Here is a tiny trained network, its code and every weight. The questions are about switching its units off for an input and a class, where a switched-off unit gives its printed mean instead of its output.

import numpy as np


def w(rows, s, z=0):
    codes = np.array(rows[::2]) - 128.0
    scale = np.full(codes.shape[1], s)
    scale[-1] = z or s
    return codes * scale


def f(y):
    return y / 2 * (1 + np.tanh(0.7978845608 * (y + 0.044715 * y**3)))


def log_softmax(a):
    a = a - a.max(-1, keepdims=True)
    return a - np.log(np.exp(a).sum(-1, keepdims=True))


def net(x, mask):
    res = np.array(x, float).reshape(1, 5) / 4 @ E
    y = f(res @ A[0][:, :-1].T + A[0][:, -1])
    res = res + np.where(mask, y, B[0][:, -1]) @ B[0][:, :-1]
    return log_softmax(res[-1] @ U[:, :-1].T + U[:, -1])


A, B = {}, {}
E = w([
[70,142,184,92,67,203,150,124,193,194,64],'x0',
[108,83,13,135,109,23,67,52,190,92,92],'x1',
[74,151,27,6,95,178,125,167,66,117,152],'x2',
[39,240,137,170,124,93,110,165,156,66,222],'x3',
[179,158,57,137,180,26,229,186,82,142,1],'x4',
],0.0092)
A[0] = w([
[103,128,174,101,59,193,180,151,183,158,86,231],'n1',
[83,114,135,153,141,150,60,70,173,62,185,199],'n2',
[225,103,112,139,155,55,177,163,101,132,88,216],'n3',
[194,35,118,180,141,91,122,137,140,132,143,48],'n4',
[102,112,160,152,128,157,208,81,241,208,31,196],'n5',
[162,141,136,186,122,65,187,127,164,113,168,204],'n6',
[89,95,115,41,80,117,110,194,73,169,72,144],'n7',
[128,134,168,112,96,168,150,80,192,250,85,217],'n8',
[198,76,55,143,201,69,183,73,70,137,98,190],'n9',
[109,130,169,202,89,57,67,116,191,148,129,186],'n10',
[69,210,87,159,146,118,206,154,169,88,189,233],'n11',
[128,152,146,98,128,109,177,165,91,163,77,167],'n12',
[135,130,30,134,180,128,92,113,126,154,65,92],'n13',
[107,182,120,34,98,171,2,123,161,126,157,105],'n14',
[133,188,161,83,88,215,160,205,83,124,162,111],'n15',
[134,118,64,157,112,79,234,181,131,128,118,239],'n16',
[59,89,216,21,72,245,101,76,157,165,181,197],'n17',
[117,159,108,193,147,81,88,27,178,54,176,140],'n18',
[211,98,69,76,142,151,175,152,89,146,71,217],'n19',
[94,223,138,125,181,136,194,209,67,142,143,191],'n20',
[94,197,127,26,79,202,134,227,64,99,218,254],'n21',
],0.0092,0.0038)
B[0] = w([
[126,59,171,162,178,137,108,186,204,143,170,203],'n1',
[137,127,86,122,133,171,128,2,146,110,182,203],'n2',
[120,132,85,133,75,68,102,166,81,154,51,226],'n3',
[163,105,124,212,50,70,105,159,174,168,138,170],'n4',
[97,81,223,138,71,169,74,188,177,162,69,213],'n5',
[121,195,153,176,152,88,74,89,172,160,22,175],'n6',
[57,125,117,72,132,198,170,132,77,159,219,194],'n7',
[81,48,197,173,55,170,159,172,180,142,152,203],'n8',
[122,121,50,175,13,91,99,103,32,187,48,238],'n9',
[58,172,163,181,90,157,72,97,203,111,116,183],'n10',
[119,186,155,54,213,88,136,110,217,96,95,207],'n11',
[120,163,137,101,142,151,223,167,109,138,49,186],'n12',
[110,71,148,110,95,160,137,124,97,69,100,186],'n13',
[196,109,101,99,135,129,149,96,175,119,201,201],'n14',
[179,140,110,181,217,144,174,201,95,118,151,205],'n15',
[35,107,123,62,56,91,125,128,104,129,66,208],'n16',
[232,51,143,222,163,94,214,79,105,208,252,251],'n17',
[121,214,114,152,74,165,55,73,183,42,149,201],'n18',
[74,94,103,142,113,184,166,167,57,189,104,222],'n19',
[121,187,140,63,173,77,116,199,138,155,138,213],'n20',
[201,167,59,100,198,147,165,192,170,95,197,254],'n21',
],0.0083,0.017)
U = w([
[209,72,57,164,37,15,69,156,50,172,54,67],'0',
[197,41,118,156,113,157,173,11,104,220,219,105],'1',
[109,51,224,144,62,173,89,187,202,169,123,255],'2',
[47,102,69,60,45,181,160,123,14,169,87,119],'3',
[56,219,173,29,148,18,141,185,160,129,92,97],'4',
[133,157,27,38,77,108,62,108,132,30,200,154],'5',
[87,231,151,185,35,131,16,14,172,55,157,50],'6',
[217,191,123,118,167,207,138,254,74,131,195,127],'7',
],0.0084,0.0032)

Each question gives the input, the list of numbers given to net, and the class t.
The units are the neurons (one row each of A and B). Each row of codes is followed by its name. A weight is (code - 128) times the scale printed after its matrix; where a second scale follows, it is the last column's (A, B and U).
mask holds one flag per neuron, in row order. A switched-off neuron (its flag False) gives its mean, the last column of its row in B, instead of its output. The means were averaged over made-up inputs and are rounded, as every weight is.
A unit's drop is (log p(t) with every unit on - log p(t) with that unit switched off) / (log p(t) with every unit on - log p(t) with every unit switched off).
The circuit of an input: a set's keep is (log p(t) with only the set's units on - log p(t) with every unit switched off) / (log p(t) with every unit on - log p(t) with every unit switched off). Starting from the 12 units with the biggest drops (on a tie, the unit counted first), units are removed one at a time, each time the one whose removal leaves the highest keep (on an exact tie, the one counted first), for as long as the keep stays at least 0.8.
units of the circuit, in order: the units of the circuit, biggest drop first
k most important neurons: the k neurons with the biggest drops, biggest first
drop of u: that unit's drop, to one decimal
input [-1,2,8,1,-7], class 1: units of the circuit, in order => [n17]
input [-2,-3,4,-8,-1], class 3: 4 most important neurons => [n19; n14; n2; n7]
input [4,-4,-3,-8,6], class 3: 3 most important neurons => [n19; n9; n3]
input [1,0,-8,7,6], class 4: 3 most important neurons => [n11; n2; n20]
input [4,6,4,7,-7], class 1: 2 most important neurons => [n17; n14]
input [1,-3,2,3,-4], class 7: 2 most important neurons => [n21; n15]
input [8,2,4,3,6], class 4: units of the circuit, in order => [n17; n9]
input [5,-8,5,3,-8], class 7: 4 most important neurons => [n21; n15; n20; n9]
input [-4,6,-7,-2,0], class 6: 2 most important neurons => [n18; n10]
input [6,-5,1,-2,-1], class 7: 2 most important neurons => [n15; n21]
input [-8,0,1,5,4], class 4: 3 most important neurons => [n11; n17; n20]
input [3,0,8,6,6], class 4: 4 most important neurons => [n11; n17; n16; n20]
input [8,-6,5,-3,-8], class 1: drop of n17 => 2.4
input [4,-5,-2,8,-2], class 7: drop of n12 => 0.0
input [5,0,-3,-1,8], class 3: drop of n16 => 0.1
input [-7,-3,5,-6,3], class 3: drop of n19 => 0.1
input [3,2,-2,-8,5], class 3: units of the circuit, in order => [n19]
